Below is a small trained network, with its code and all its weights. Each question gives an input and a target symbol and asks what happens when units are switched off, that is, made to give their printed mean instead of their output.

import numpy as np


def w(rows, s, z=0):
    codes = np.array(rows[::2]) - 128.0
    scale = np.full(codes.shape[1], s)
    scale[-1] = z or s
    return codes * scale


def f(y):
    return y / 2 * (1 + np.tanh(0.7978845608 * (y + 0.044715 * y**3)))


def softmax(a):
    e = np.exp(a - a.max(-1, keepdims=True))
    return e / e.sum(-1, keepdims=True)


def log_softmax(a):
    a = a - a.max(-1, keepdims=True)
    return a - np.log(np.exp(a).sum(-1, keepdims=True))


def net(x, mask):
    ids = ['Φγδεζηθμξπτψ'.index(c) for c in x.split()]
    T = len(ids)
    res = E[ids] + P[:T]
    u = 0
    for l in range(2):
        r = res
        for j in range(2):
            rows = slice(3 * j, 3 * j + 3)
            q, k, v = (r @ M[l][rows].T for M in (Q, K, V))
            z = softmax(np.where(np.tri(T) > 0, q @ k.T / 3**0.5, -1e9)) @ v
            o = O[l][rows]
            res = res + np.where(mask[u + j], z, o[:, -1]) @ o[:, :-1]
        u += 2
        y = f(res @ A[l][:, :-1].T + A[l][:, -1])
        res = res + np.where(mask[u : u + 4], y, B[l][:, -1]) @ B[l][:, :-1]
        u += 4
    return log_softmax(res[-1] @ U[:, :-1].T + U[:, -1])


Q, K, V, O, A, B = {}, {}, {}, {}, {}, {}
E = w([
[157,134,156,155,55,52,141,125,113,221],'Φ',
[124,98,113,153,151,116,169,192,54,120],'γ',
[171,147,119,221,101,130,125,127,59,117],'δ',
[212,132,183,151,139,185,145,167,71,124],'ε',
[136,163,118,137,90,190,196,191,124,171],'ζ',
[112,122,176,117,113,95,59,153,63,159],'η',
[92,54,156,107,114,36,151,202,106,234],'θ',
[125,160,95,253,128,191,132,131,195,132],'μ',
[126,94,10,149,73,81,102,157,164,150],'ξ',
[92,131,35,147,185,121,76,103,116,26],'π',
[184,152,107,60,150,6,114,161,151,131],'τ',
[135,111,123,60,131,118,93,201,176,152],'ψ',
],0.019)
P = w([
[174,66,216,127,57,90,153,124,101,48],'0',
[54,135,158,79,52,160,191,89,98,52],'1',
[36,185,158,165,115,65,154,254,177,76],'2',
[18,150,137,86,103,157,154,90,105,70],'3',
[176,122,99,186,126,126,141,216,96,57],'4',
[72,155,116,90,110,179,163,97,83,123],'5',
[150,149,94,158,128,91,145,224,117,152],'6',
[50,149,106,90,161,180,129,79,91,133],'7',
[185,122,72,147,158,81,138,215,102,176],'8',
[69,142,91,79,179,181,120,76,78,174],'9',
[207,149,80,174,185,127,101,209,78,182],'10',
[81,139,72,78,207,191,111,77,62,197],'11',
[248,167,61,184,184,136,122,209,67,223],'12',
[101,130,45,86,218,201,123,73,51,232],'13',
],0.0087)
Q[0] = w([
[113,135,124,77,106,142,160,26,139,119],'0.h0',
[140,116,126,90,119,124,124,96,204,74],'0.h0',
[121,74,123,101,86,166,157,55,118,123],'0.h0',
[93,122,170,87,137,152,199,4,127,119],'0.h1',
[114,46,168,92,109,159,116,88,173,110],'0.h1',
[161,116,142,151,128,122,144,131,127,134],'0.h1',
],0.028)
K[0] = w([
[120,85,192,154,36,115,162,113,74,102],'0.h0',
[134,129,132,79,104,118,137,128,220,44],'0.h0',
[35,148,187,185,58,104,186,149,66,89],'0.h0',
[125,163,186,169,84,73,248,61,115,45],'0.h1',
[88,90,149,97,35,149,102,192,154,69],'0.h1',
[118,143,138,157,121,112,146,147,106,140],'0.h1',
],0.019)
V[0] = w([
[150,201,208,53,117,131,178,168,13,111],'0.h0',
[101,122,103,174,20,167,105,172,63,176],'0.h0',
[90,93,27,101,132,90,131,129,46,85],'0.h0',
[151,234,117,164,155,89,94,85,40,156],'0.h1',
[95,97,105,83,62,144,1,128,128,146],'0.h1',
[98,83,149,207,190,78,118,107,100,162],'0.h1',
],0.0095)
O[0] = w([
[80,57,24,172,174,140,65,107,37,145,237],'0.h0',
[116,109,188,126,250,136,61,86,180,143,244],'0.h0',
[66,227,116,184,198,130,189,137,152,102,253],'0.h0',
[39,122,124,102,24,81,131,103,147,19,65],'0.h1',
[76,177,164,184,182,126,68,159,187,103,255],'0.h1',
[119,2,128,151,116,141,206,113,166,78,105],'0.h1',
],0.0071,0.0041)
A[0] = w([
[188,101,167,135,76,91,110,192,115,141,7],'0.n0',
[85,150,134,26,174,205,125,121,89,114,150],'0.n1',
[118,150,165,4,180,80,128,109,66,126,36],'0.n2',
[34,153,139,125,132,188,131,27,100,159,112],'0.n3',
],0.012,0.0017)
B[0] = w([
[21,182,119,160,152,189,91,161,145,79,217],'0.n0',
[78,93,126,34,99,103,232,57,1,118,229],'0.n1',
[92,58,96,168,90,140,119,186,180,109,221],'0.n2',
[173,174,205,217,99,145,102,161,185,109,254],'0.n3',
],0.0097,0.0071)
Q[1] = w([
[155,187,2,112,66,64,111,189,152,119],'1.h0',
[105,156,103,102,111,170,107,101,229,105],'1.h0',
[204,131,80,80,130,94,151,177,212,112],'1.h0',
[112,214,54,102,135,124,155,187,192,101],'1.h1',
[112,204,116,85,177,96,107,130,67,188],'1.h1',
[133,116,184,144,225,131,113,122,173,127],'1.h1',
],0.012)
K[1] = w([
[112,184,24,71,172,90,91,67,104,83],'1.h0',
[170,166,85,111,104,210,112,60,216,119],'1.h0',
[94,218,82,2,122,139,118,27,177,84],'1.h0',
[197,178,32,27,133,153,63,120,219,119],'1.h1',
[109,145,113,23,211,136,126,132,72,98],'1.h1',
[83,102,128,176,205,151,117,75,191,223],'1.h1',
],0.0094)
V[1] = w([
[212,91,187,182,70,176,159,235,104,144],'1.h0',
[145,121,167,70,138,87,77,133,109,95],'1.h0',
[98,136,145,112,132,61,107,163,99,108],'1.h0',
[164,108,103,132,136,2,132,196,126,117],'1.h1',
[149,73,150,189,92,142,188,129,117,226],'1.h1',
[78,129,223,155,99,140,179,173,133,149],'1.h1',
],0.0087)
O[1] = w([
[146,87,53,41,95,64,63,111,254,94,179],'1.h0',
[87,172,117,189,137,106,96,104,106,122,59],'1.h0',
[143,88,124,216,127,74,175,73,139,176,221],'1.h0',
[228,26,118,142,11,65,143,144,167,149,159],'1.h1',
[96,34,126,33,182,157,175,108,212,100,116],'1.h1',
[22,33,119,126,217,119,167,71,130,188,254],'1.h1',
],0.0049,0.0082)
A[1] = w([
[122,171,184,86,79,138,156,8,124,136,41],'1.n0',
[180,127,152,94,173,46,140,66,72,55,2],'1.n1',
[154,141,135,133,127,57,92,28,135,86,85],'1.n2',
[98,142,175,108,80,145,108,39,117,180,120],'1.n3',
],0.016,0.004)
B[1] = w([
[192,100,86,164,150,154,112,91,127,105,199],'1.n0',
[123,143,150,99,138,130,152,255,140,114,208],'1.n1',
[143,134,77,112,138,93,122,106,132,90,240],'1.n2',
[146,172,179,96,77,139,108,155,110,141,252],'1.n3',
],0.021,0.0045)
U = w([
[98,105,215,127,149,121,117,116,62,49,52],'Φ',
[179,94,175,98,167,136,138,170,103,77,44],'γ',
[149,127,115,80,191,107,141,132,99,41,89],'δ',
[122,93,98,118,152,199,119,92,61,54,133],'ε',
[111,164,85,23,177,113,181,78,57,112,255],'ζ',
[104,122,115,138,205,99,111,55,74,39,120],'η',
[160,42,150,126,221,109,139,106,105,105,131],'θ',
[80,136,95,102,107,233,157,123,186,54,125],'μ',
[224,159,218,74,177,47,146,120,176,101,170],'ξ',
[93,158,170,140,166,133,255,109,102,43,108],'π',
[109,92,71,145,61,173,149,143,104,72,115],'τ',
[163,168,94,135,226,140,58,161,97,137,128],'ψ',
],0.0056,0.0051)

Each question gives the input, a string of symbols that net reads in full, and the target symbol t.
The units are the heads (3 rows each of Q, K, V and O) and the neurons (one row each of A and B). Each row of codes is followed by its name. A weight is (code - 128) times the scale printed after its matrix; where a second scale follows, it is the last column's (O, A, B and U).
mask holds one flag per unit, layer by layer, with each layer's heads first. A switched-off unit (its flag False) gives its mean, the last column of its rows in O or B, instead of its output. The means were averaged over made-up inputs and are rounded, as every weight is.
A unit's drop is (log p(t) with every unit on - log p(t) with that unit switched off) / (log p(t) with every unit on - log p(t) with every unit switched off).
unit that matters most: the unit with the biggest drop
k most important neurons of layer l: the k neurons of layer l with the biggest drops, biggest first
which heads matter: for each layer, one digit per head in row order, 1 if its drop is at least 0.15 and else 0, layers parted by /
input π ψ ψ θ π γ, target π: unit that matters most : 0.n1
input ψ θ ψ ψ δ θ δ ξ Φ ξ γ, target ξ: which heads matter : 10 / 00
input μ γ ε, target μ: which heads matter : 11 / 10
input ξ π τ δ ψ ζ Φ η Φ δ τ τ Φ, target τ: which heads matter : 11 / 01
input ψ ψ τ γ δ Φ ψ Φ ζ δ δ θ, target θ: which heads matter : 00 / 01
input ξ η ξ ψ τ η ψ η τ, target ψ: which heads matter : 01 / 00
input ψ μ θ, target ψ: which heads matter : 01 / 00
input τ τ θ ψ μ, target ψ: which heads matter : 01 / 00
input η δ Φ τ γ, target τ: which heads matter : 10 / 01
input δ θ μ ζ ψ ζ ξ π Φ η Φ, target η: 2 most important neurons of layer 1 : 1.n2, 1.n1
input Φ ξ ψ δ η ψ Φ δ Φ ψ π, target ψ: which heads matter : 01 / 01
input θ θ Φ, target θ: which heads matter : 11 / 01
input ξ δ θ Φ π, target π: which heads matter : 10 / 10
input μ τ γ ε Φ ψ δ, target ψ: which heads matter : 01 / 00
input ξ μ μ, target ξ: which heads matter : 11 / 00
input Φ θ Φ ε ε η Φ ξ, target ψ: unit that matters most : 0.n1
input π η ψ ξ δ δ η, target η: which heads matter : 11 / 10
input Φ Φ τ ψ Φ θ ζ δ η, target η: 2 most important neurons of layer 0 : 0.n1, 0.n2
input δ δ θ θ ζ π η τ ψ θ Φ τ ψ ψ, target ζ: which heads matter : 00 / 00
input ζ ε τ η ψ η τ τ θ ψ θ, target ψ: unit that matters most : 0.h1
input η π θ ψ γ η ψ μ μ τ Φ ψ θ δ, target η: 3 most important neurons of layer 0 : 0.n3, 0.n2, 0.n0
input τ θ Φ Φ η ξ ψ ψ ψ π, target δ: 2 most important neurons of layer 0 : 0.n1, 0.n0
input ψ γ δ γ ψ ψ τ τ δ Φ, target ξ: 3 most important neurons of layer 0 : 0.n3, 0.n0, 0.n1
input ψ μ ξ γ π η θ ζ ξ, target ξ: 2 most important neurons of layer 0 : 0.n0, 0.n1
input ζ μ θ ε ψ ψ, target ζ: 2 most important neurons of layer 0 : 0.n1, 0.n2
input θ ψ ζ θ γ, target θ: 2 most important neurons of layer 0 : 0.n1, 0.n0
input τ Φ η, target τ: unit that matters most : 0.h0
input ε η γ η, target Φ: 2 most important neurons of layer 1 : 1.n3, 1.n0
input θ θ δ ζ, target ε: 3 most important neurons of layer 0 : 0.n1, 0.n3, 0.n2
